Here is a tiny trained network, its code and every weight. The questions are about switching its units off for an input and a class, where a switched-off unit gives its printed mean instead of its output.

import numpy as np


def w(rows, s, z=0):
    codes = np.array(rows[::2]) - 128.0
    scale = np.full(codes.shape[1], s)
    scale[-1] = z or s
    return codes * scale


def f(y):
    return np.maximum(y, 0)


def log_softmax(a):
    a = a - a.max(-1, keepdims=True)
    return a - np.log(np.exp(a).sum(-1, keepdims=True))


def net(x, mask):
    res = np.array(x, float).reshape(1, 4) / 4 @ E
    y = f(res @ A[0][:, :-1].T + A[0][:, -1])
    res = res + np.where(mask, y, B[0][:, -1]) @ B[0][:, :-1]
    return log_softmax(res[-1] @ U[:, :-1].T + U[:, -1])


A, B = {}, {}
E = w([
[8,111,107],'x0',
[117,162,88],'x1',
[127,129,129],'x2',
[139,93,169],'x3',
],0.016)
A[0] = w([
[184,224,14,133],'N1',
[39,35,159,154],'N2',
[54,84,158,161],'N3',
[150,240,154,254],'N4',
[7,163,71,151],'N5',
[156,82,190,189],'N6',
[65,89,191,135],'N7',
],0.015,0.0081)
B[0] = w([
[82,67,189,200],'N1',
[100,151,56,226],'N2',
[129,139,70,205],'N3',
[110,6,164,196],'N4',
[149,254,180,252],'N5',
[245,209,141,198],'N6',
[93,159,31,188],'N7',
],0.01,0.018)
U = w([
[182,77,120,254],'0',
[184,229,166,129],'1',
[116,189,100,150],'2',
[125,114,8,36],'3',
[96,58,148,39],'4',
],0.014,0.011)

Each question gives the input, the list of numbers given to net, and the class t.
The units are the neurons (one row each of A and B). Each row of codes is followed by its name. A weight is (code - 128) times the scale printed after its matrix; where a second scale follows, it is the last column's (A, B and U).
mask holds one flag per neuron, in row order. A switched-off neuron (its flag False) gives its mean, the last column of its row in B, instead of its output. The means were averaged over made-up inputs and are rounded, as every weight is.
A unit's drop is (log p(t) with every unit on - log p(t) with that unit switched off) / (log p(t) with every unit on - log p(t) with every unit switched off).
The circuit of an input: a set's keep is (log p(t) with only the set's units on - log p(t) with every unit switched off) / (log p(t) with every unit on - log p(t) with every unit switched off). Starting from all 7 units, units are removed one at a time, each time the one whose removal leaves the highest keep (on an exact tie, the one counted first), for as long as the keep stays at least 0.8.
circuit, biggest first: the units of the circuit, biggest drop first
unit that matters most: the unit with the biggest drop
top k neurons: the k neurons with the biggest drops, biggest first
drop of u: that unit's drop, to one decimal
input [-6,4,-2,-2], class 4: circuit, biggest first : (N1; N4)
input [-5,7,8,-1], class 4: unit that matters most : N1
input [5,-2,7,4], class 3: circuit, biggest first : (N2; N7)
input [2,-4,8,4], class 3: circuit, biggest first : (N5; N7)
input [5,-1,0,4], class 3: top 3 neurons : (N2; N7; N3)
input [1,-7,-3,3], class 3: top 3 neurons : (N5; N7; N2)
input [7,2,0,-5], class 1: top 2 neurons : (N5; N4)
input [-6,1,1,6], class 0: top 2 neurons : (N5; N4)
input [-6,6,-1,-1], class 4: circuit, biggest first : (N1; N4)
input [3,6,0,-6], class 1: drop of N5 : 2.0
input [-5,4,1,-2], class 4: drop of N6 : 0.1
input [-1,-3,2,-5], class 0: drop of N5 : 0.3
